Below is a small trained network, with its code and all its weights. Each question gives an input and a class and asks what happens when units are switched off, that is, made to give their printed mean instead of their output.

import numpy as np


def w(rows, s, z=0):
    codes = np.array(rows[::2]) - 128.0
    scale = np.full(codes.shape[1], s)
    scale[-1] = z or s
    return codes * scale


def norm(h):
    return h / np.sqrt((h * h).mean(-1, keepdims=True) + 1e-5)


def f(y):
    return np.maximum(y, 0)


def log_softmax(a):
    a = a - a.max(-1, keepdims=True)
    return a - np.log(np.exp(a).sum(-1, keepdims=True))


def net(x, mask):
    res = np.array(x, float).reshape(1, 8) / 4 @ E
    u = 0
    for l in range(2):
        y = f(norm(res) @ A[l][:, :-1].T + A[l][:, -1])
        res = res + np.where(mask[u : u + 5], y, B[l][:, -1]) @ B[l][:, :-1]
        u += 5
    return log_softmax(norm(res)[-1] @ U[:, :-1].T + U[:, -1])


A, B = {}, {}
E = w([
[184,117,253,220,228],'x0',
[86,68,89,26,83],'x1',
[30,159,172,134,70],'x2',
[107,104,157,163,241],'x3',
[34,215,111,174,114],'x4',
[127,173,194,9,45],'x5',
[182,81,138,54,159],'x6',
[41,43,151,12,94],'x7',
],0.0046)
A[0] = w([
[151,167,68,105,108,119],'L0N1',
[2,109,125,140,118,4],'L0N2',
[168,116,99,160,182,73],'L0N3',
[90,89,100,67,138,111],'L0N4',
[114,177,137,171,68,140],'L0N5',
],0.0099,0.0037)
B[0] = w([
[137,151,77,151,147,218],'L0N1',
[8,2,202,39,173,239],'L0N2',
[120,139,80,208,219,225],'L0N3',
[160,181,173,104,15,246],'L0N4',
[118,181,132,97,201,252],'L0N5',
],0.0074,0.0034)
A[1] = w([
[4,114,139,184,94,204],'L1N1',
[1,81,73,84,185,254],'L1N2',
[215,29,178,87,115,167],'L1N3',
[2,87,62,199,75,115],'L1N4',
[91,201,138,131,138,10],'L1N5',
],0.0091,0.0012)
B[1] = w([
[95,207,205,2,89,223],'L1N1',
[186,133,248,127,216,254],'L1N2',
[71,103,226,64,197,210],'L1N3',
[179,113,184,62,147,207],'L1N4',
[27,215,90,132,61,171],'L1N5',
],0.0062,0.006)
U = w([
[101,112,80,159,86,3],'0',
[107,93,108,166,39,21],'1',
[55,241,133,195,127,210],'2',
[191,74,115,244,220,197],'3',
[152,172,19,112,96,112],'4',
[151,109,118,158,113,4],'5',
[133,119,89,104,42,85],'6',
[45,127,245,20,126,189],'7',
],0.012,0.006)

Each question gives the input, the list of numbers given to net, and the class t.
The units are the neurons (one row each of A and B). Each row of codes is followed by its name. A weight is (code - 128) times the scale printed after its matrix; where a second scale follows, it is the last column's (A, B and U).
mask holds one flag per neuron, layer by layer. A switched-off neuron (its flag False) gives its mean, the last column of its row in B, instead of its output. The means were averaged over made-up inputs and are rounded, as every weight is.
A unit's drop is (log p(t) with every unit on - log p(t) with that unit switched off) / (log p(t) with every unit on - log p(t) with every unit switched off).
The circuit of an input: a set's keep is (log p(t) with only the set's units on - log p(t) with every unit switched off) / (log p(t) with every unit on - log p(t) with every unit switched off). Starting from all 10 units, units are removed one at a time, each time the one whose removal leaves the highest keep (on an exact tie, the one counted first), for as long as the keep stays at least 0.8.
circuit, biggest first: the units of the circuit, biggest drop first
unit that matters most: the unit with the biggest drop
k most important neurons: the k neurons with the biggest drops, biggest first
k most important neurons of layer l: the k neurons of layer l with the biggest drops, biggest first
drop when u is switched off: that unit's drop, to one decimal
input [-3,-5,0,-8,1,-3,2,-8], class 4: circuit, biggest first => L1N2, L1N3
input [-5,-8,-8,6,2,-3,6,6], class 3: unit that matters most => L0N3
input [-4,0,7,7,6,-8,-5,-7], class 7: circuit, biggest first => L1N1, L1N4
input [1,-1,2,4,-4,-1,4,1], class 3: circuit, biggest first => L1N1, L0N2
input [-6,3,-5,-7,4,6,-4,2], class 6: 2 most important neurons => L0N2, L1N3
input [-6,-5,2,-1,6,-7,-8,-2], class 7: 2 most important neurons of layer 0 => L0N2, L0N3
input [-4,0,2,-1,3,4,8,-5], class 4: 2 most important neurons of layer 0 => L0N2, L0N1
input [1,4,1,2,-3,-5,5,-2], class 3: drop when L0N3 is switched off => 0.3
input [0,-3,-6,0,8,6,2,1], class 2: drop when L0N2 is switched off => 0.2
input [0,-5,-6,-2,-3,0,-2,3], class 3: drop when L0N3 is switched off => 0.2
input [-3,-6,-2,3,0,-4,-2,2], class 3: drop when L0N4 is switched off => 0.1
